Here is a tiny trained network, its code and every weight. The questions are about switching its units off for an input and a target symbol, where a switched-off unit gives its printed mean instead of its output.

import numpy as np


def w(rows, s, z=0):
    codes = np.array(rows[::2]) - 128.0
    scale = np.full(codes.shape[1], s)
    scale[-1] = z or s
    return codes * scale


def f(y):
    return y / 2 * (1 + np.tanh(0.7978845608 * (y + 0.044715 * y**3)))


def softmax(a):
    e = np.exp(a - a.max(-1, keepdims=True))
    return e / e.sum(-1, keepdims=True)


def log_softmax(a):
    a = a - a.max(-1, keepdims=True)
    return a - np.log(np.exp(a).sum(-1, keepdims=True))


def net(x, mask):
    ids = ['ΔΛΣγθτ'.index(c) for c in x.split()]
    T = len(ids)
    res = E[ids] + P[:T]
    r = res
    for j in range(2):
        rows = slice(4 * j, 4 * j + 4)
        q, k, v = (r @ M[0][rows].T for M in (Q, K, V))
        z = softmax(np.where(np.tri(T) > 0, q @ k.T / 4**0.5, -1e9)) @ v
        o = O[0][rows]
        res = res + np.where(mask[j], z, o[:, -1]) @ o[:, :-1]
    y = f(res @ A[0][:, :-1].T + A[0][:, -1])
    res = res + np.where(mask[2:6], y, B[0][:, -1]) @ B[0][:, :-1]
    return log_softmax(res[-1] @ U[:, :-1].T + U[:, -1])


Q, K, V, O, A, B = {}, {}, {}, {}, {}, {}
E = w([
[110,78,125,147,41,126,176,229,70,65,63],'Δ',
[148,165,139,128,55,117,124,146,38,103,255],'Λ',
[105,121,67,61,118,63,227,114,62,145,56],'Σ',
[199,82,35,205,192,157,128,97,95,201,132],'γ',
[143,137,13,128,193,216,102,160,179,107,142],'θ',
[30,213,141,76,186,167,151,128,77,165,132],'τ',
],0.011)
P = w([
[146,226,13,101,70,49,37,111,79,98,63],'0',
[93,170,59,139,69,90,87,1,155,101,120],'1',
[88,136,71,146,69,101,125,66,155,108,151],'2',
[116,135,67,146,105,95,162,115,124,93,154],'3',
[109,131,85,162,91,127,168,140,99,116,156],'4',
[121,116,99,150,105,143,184,151,90,115,165],'5',
[122,116,111,145,116,160,191,170,78,127,168],'6',
[130,105,107,122,133,174,193,178,60,137,175],'7',
[121,94,126,113,131,192,173,202,57,170,182],'8',
[151,92,118,98,167,191,207,214,37,159,189],'9',
[122,80,135,83,169,218,181,238,44,196,183],'10',
[120,77,138,96,197,232,184,232,22,189,157],'11',
[129,66,124,63,187,249,170,230,19,224,169],'12',
],0.0062)
Q[0] = w([
[147,139,210,160,97,75,73,67,222,104,95],'H1',
[137,94,52,149,118,162,150,161,89,118,165],'H1',
[139,129,149,133,112,54,78,21,202,95,62],'H1',
[149,187,126,120,197,134,62,51,170,165,200],'H1',
[124,147,221,119,113,96,95,120,229,122,102],'H2',
[81,170,125,103,138,155,115,118,78,116,167],'H2',
[209,13,2,210,149,184,215,214,77,154,98],'H2',
[120,103,118,132,102,119,128,129,127,120,98],'H2',
],0.0084)
K[0] = w([
[134,161,139,158,47,50,109,125,132,100,114],'H1',
[137,114,131,108,167,226,145,180,151,133,161],'H1',
[132,148,129,112,50,50,127,103,177,81,110],'H1',
[71,216,194,88,125,95,138,108,118,147,175],'H1',
[123,167,149,111,30,13,118,121,120,69,109],'H2',
[180,98,50,176,149,158,61,134,206,138,114],'H2',
[102,111,166,98,176,255,195,193,95,179,181],'H2',
[148,139,146,126,139,105,124,127,65,156,137],'H2',
],0.0088)
V[0] = w([
[147,2,178,137,92,53,180,166,74,125,103],'H1',
[97,141,177,139,106,30,179,69,75,186,65],'H1',
[91,196,102,63,145,122,139,116,146,95,100],'H1',
[162,72,65,202,154,95,142,32,151,212,137],'H1',
[8,171,195,32,85,95,202,156,115,72,154],'H2',
[71,205,96,80,139,145,147,123,105,171,130],'H2',
[158,156,109,86,169,172,77,164,142,145,62],'H2',
[107,147,159,56,68,63,148,122,71,103,126],'H2',
],0.0067)
O[0] = w([
[174,216,104,202,76,5,25,177,102,205,2,12],'H1',
[153,220,76,146,205,185,39,223,32,191,60,38],'H1',
[77,138,75,102,186,245,188,176,207,105,144,148],'H1',
[236,54,173,144,134,232,156,45,62,189,115,201],'H1',
[85,230,112,64,243,202,79,72,179,90,184,2],'H2',
[81,168,67,181,111,169,195,154,102,115,178,221],'H2',
[84,47,74,235,113,115,157,205,183,100,111,180],'H2',
[146,239,89,115,198,188,62,168,137,133,131,41],'H2',
],0.0049)
A[0] = w([
[194,65,187,157,55,120,159,100,159,120,178,57],'N1',
[184,102,122,118,163,170,126,3,165,141,171,122],'N2',
[37,133,78,120,99,104,150,151,191,72,121,240],'N3',
[79,241,171,155,142,160,72,133,165,59,198,9],'N4',
],0.0067,0.0014)
B[0] = w([
[118,168,129,109,199,138,137,169,200,156,71,254],'N1',
[109,65,171,107,163,113,145,126,57,104,91,164],'N2',
[143,140,100,201,89,126,148,104,129,160,158,207],'N3',
[110,59,161,117,154,2,53,179,136,85,74,159],'N4',
],0.0088,0.0078)
U = w([
[43,102,160,87,224,114,124,142,254,98,39,3],'Δ',
[151,78,134,98,111,58,63,110,112,68,171,26],'Λ',
[81,104,126,144,87,182,161,90,94,114,218,250],'Σ',
[190,131,106,205,49,71,87,148,134,156,51,175],'γ',
[133,109,207,95,163,166,126,152,31,150,93,146],'θ',
[159,237,91,86,163,172,122,124,180,163,100,85],'τ',
],0.0063,0.0016)

Each question gives the input, a string of symbols that net reads in full, and the target symbol t.
The units are the heads (4 rows each of Q, K, V and O) and the neurons (one row each of A and B). Each row of codes is followed by its name. A weight is (code - 128) times the scale printed after its matrix; where a second scale follows, it is the last column's (O, A, B and U).
mask holds one flag per unit, heads first, then neurons. A switched-off unit (its flag False) gives its mean, the last column of its rows in O or B, instead of its output. The means were averaged over made-up inputs and are rounded, as every weight is.
A unit's drop is (log p(t) with every unit on - log p(t) with that unit switched off) / (log p(t) with every unit on - log p(t) with every unit switched off).
The circuit of an input: a set's keep is (log p(t) with only the set's units on - log p(t) with every unit switched off) / (log p(t) with every unit on - log p(t) with every unit switched off). Starting from all 6 units, units are removed one at a time, each time the one whose removal leaves the highest keep (on an exact tie, the one counted first), for as long as the keep stays at least 0.8.
units of the circuit, in order: the units of the circuit, biggest drop first
unit that matters most: the unit with the biggest drop
top k neurons: the k neurons with the biggest drops, biggest first
heads that matter: for each layer, one digit per head in row order, 1 if its drop is at least 0.15 and else 0, layers parted by /
drop when u is switched off: that unit's drop, to one decimal
input Δ γ Λ γ γ Δ Λ θ θ γ γ θ Δ, target Δ: units of the circuit, in order	(N1, H1, H2)
input Λ Δ Λ, target Λ: units of the circuit, in order	(H2, N4, N1)
input Λ Λ γ τ Λ Δ γ, target θ: units of the circuit, in order	(N2, H1, N3)
input Δ θ θ Σ Σ τ γ Σ θ Λ, target Δ: unit that matters most	N1
input Δ Δ Σ, target τ: units of the circuit, in order	(H2, H1)
input Λ τ Λ, target Λ: units of the circuit, in order	(N4, H2, N1)
input γ Λ Δ θ Δ θ Λ θ Λ, target Δ: units of the circuit, in order	(N1, H1)
input θ Δ γ γ, target θ: units of the circuit, in order	(H1, N2)
input Λ γ Δ Σ Λ Σ, target θ: heads that matter	11
input Λ γ Λ, target γ: units of the circuit, in order	(H2, H1)
input Δ τ τ, target Δ: units of the circuit, in order	(H2, N4)
input Σ τ θ Δ τ Δ γ Λ τ Δ θ τ Σ, target Σ: units of the circuit, in order	(H2, H1, N3)
input τ γ Λ Σ γ Λ, target θ: units of the circuit, in order	(H1, N3)
input Σ Λ τ θ, target Σ: unit that matters most	N1
input τ Δ θ, target Σ: top 2 neurons	(N1, N3)
input Λ τ Σ γ τ Δ γ Σ γ Λ, target γ: top 2 neurons	(N2, N1)
input Δ Δ τ θ τ τ Σ γ γ Δ Λ γ, target γ: drop when H2 is switched off	0.9
input τ τ Δ Λ Λ τ θ τ Σ, target Σ: drop when N1 is switched off	0.1
input Σ Σ Δ γ θ Λ θ θ Δ, target Δ: drop when H2 is switched off	0.2
input Σ τ τ θ γ Λ Λ Σ γ γ Σ, target γ: top neuron	(N2)
